Below are the code and all the weights of a small trained network. Each question names an input and a class and asks about switching units off, where a switched-off unit gives its printed mean instead of its output.

import numpy as np


def w(rows, s, z=0):
    codes = np.array(rows[::2]) - 128.0
    scale = np.full(codes.shape[1], s)
    scale[-1] = z or s
    return codes * scale


def f(y):
    return np.maximum(y, 0)


def log_softmax(a):
    a = a - a.max(-1, keepdims=True)
    return a - np.log(np.exp(a).sum(-1, keepdims=True))


def net(x, mask):
    res = np.array(x, float).reshape(1, 5) / 4 @ E
    y = f(res @ A[0][:, :-1].T + A[0][:, -1])
    res = res + np.where(mask, y, B[0][:, -1]) @ B[0][:, :-1]
    return log_softmax(res[-1] @ U[:, :-1].T + U[:, -1])


A, B = {}, {}
E = w([
[35,172,163,194,61,62,157],'x0',
[111,119,128,122,139,122,120],'x1',
[195,206,51,108,102,25,60],'x2',
[106,123,107,137,128,137,131],'x3',
[147,150,126,205,253,71,181],'x4',
],0.012)
A[0] = w([
[188,161,92,118,220,108,60,147],'neuron 0',
[34,173,239,156,101,119,169,155],'neuron 1',
[67,184,82,176,67,38,86,88],'neuron 2',
[171,11,143,115,199,255,172,197],'neuron 3',
[74,99,220,143,70,124,133,174],'neuron 4',
[111,130,151,59,41,159,92,255],'neuron 5',
[109,48,43,133,202,171,117,141],'neuron 6',
[104,111,170,200,231,79,171,190],'neuron 7',
[159,196,145,131,117,95,131,150],'neuron 8',
[132,110,57,34,80,148,16,190],'neuron 9',
[151,140,67,147,100,16,156,140],'neuron 10',
],0.0093,0.0059)
B[0] = w([
[80,109,46,129,129,102,172,218],'neuron 0',
[100,103,111,185,122,193,140,232],'neuron 1',
[141,114,193,87,100,98,132,217],'neuron 2',
[106,90,175,76,84,94,146,252],'neuron 3',
[81,75,124,175,126,177,79,215],'neuron 4',
[98,122,136,84,125,176,6,244],'neuron 5',
[132,127,118,97,108,116,162,186],'neuron 6',
[151,125,129,156,66,114,201,229],'neuron 7',
[120,126,144,108,142,93,136,173],'neuron 8',
[137,195,118,93,147,153,95,250],'neuron 9',
[136,91,130,99,117,66,130,203],'neuron 10',
],0.014,0.015)
U = w([
[101,109,246,45,122,125,63,201],'0',
[165,84,192,94,101,83,157,162],'1',
[108,77,124,171,155,198,45,152],'2',
[134,136,146,211,118,164,169,1],'3',
[193,182,64,53,178,151,55,94],'4',
[110,116,34,112,210,84,140,61],'5',
],0.011,0.0019)

Each question gives the input, the list of numbers given to net, and the class t.
The units are the neurons (one row each of A and B). Each row of codes is followed by its name. A weight is (code - 128) times the scale printed after its matrix; where a second scale follows, it is the last column's (A, B and U).
mask holds one flag per neuron, in row order. A switched-off neuron (its flag False) gives its mean, the last column of its row in B, instead of its output. The means were averaged over made-up inputs and are rounded, as every weight is.
A unit's drop is (log p(t) with every unit on - log p(t) with that unit switched off) / (log p(t) with every unit on - log p(t) with every unit switched off).
The circuit of an input: a set's keep is (log p(t) with only the set's units on - log p(t) with every unit switched off) / (log p(t) with every unit on - log p(t) with every unit switched off). Starting from all 11 units, units are removed one at a time, each time the one whose removal leaves the highest keep (on an exact tie, the one counted first), for as long as the keep stays at least 0.8.
circuit, biggest first: the units of the circuit, biggest drop first
most important unit: the unit with the biggest drop
top k neurons: the k neurons with the biggest drops, biggest first
drop of u: that unit's drop, to one decimal
input [8,0,0,4,-4], class 2: most important unit -> neuron 1
input [6,-8,0,-7,-3], class 2: circuit, biggest first -> [neuron 3; neuron 1]
input [-2,-6,1,0,0], class 4: top 2 neurons -> [neuron 2; neuron 3]
input [8,1,3,6,7], class 1: top 2 neurons -> [neuron 2; neuron 10]
input [1,2,-4,-3,6], class 3: top 3 neurons -> [neuron 2; neuron 10; neuron 1]
input [-1,-7,1,-2,-5], class 4: circuit, biggest first -> [neuron 3; neuron 9]
input [7,0,-3,-6,2], class 3: top 2 neurons -> [neuron 5; neuron 7]
input [-4,8,2,2,6], class 5: top 2 neurons -> [neuron 0; neuron 2]
input [-8,3,-1,-7,1], class 1: top 3 neurons -> [neuron 3; neuron 5; neuron 0]
input [1,-4,-7,3,-5], class 2: top 4 neurons -> [neuron 4; neuron 1; neuron 2; neuron 10]
input [0,2,2,6,6], class 5: top 2 neurons -> [neuron 3; neuron 0]
input [1,-1,-5,7,-2], class 2: top 2 neurons -> [neuron 2; neuron 4]
input [-2,0,6,-7,1], class 5: top 2 neurons -> [neuron 0; neuron 5]
input [-3,-6,-4,0,3], class 1: most important unit -> neuron 5
input [0,7,4,-7,8], class 5: top 2 neurons -> [neuron 0; neuron 3]
input [0,3,4,-1,-8], class 4: top 2 neurons -> [neuron 9; neuron 3]
input [-6,6,1,-3,-8], class 4: top 2 neurons -> [neuron 9; neuron 2]
input [-4,-8,6,-6,2], class 5: top 2 neurons -> [neuron 0; neuron 5]
input [7,3,-4,-2,3], class 3: top 2 neurons -> [neuron 7; neuron 5]
input [-5,-8,2,0,-8], class 4: most important unit -> neuron 9
input [-7,-8,-5,-3,8], class 1: drop of neuron 0 -> 0.0
input [5,-1,-5,7,0], class 2: drop of neuron 4 -> 0.5
input [6,3,8,1,4], class 1: drop of neuron 2 -> 0.1
input [6,5,-1,-8,8], class 3: drop of neuron 1 -> 0.4
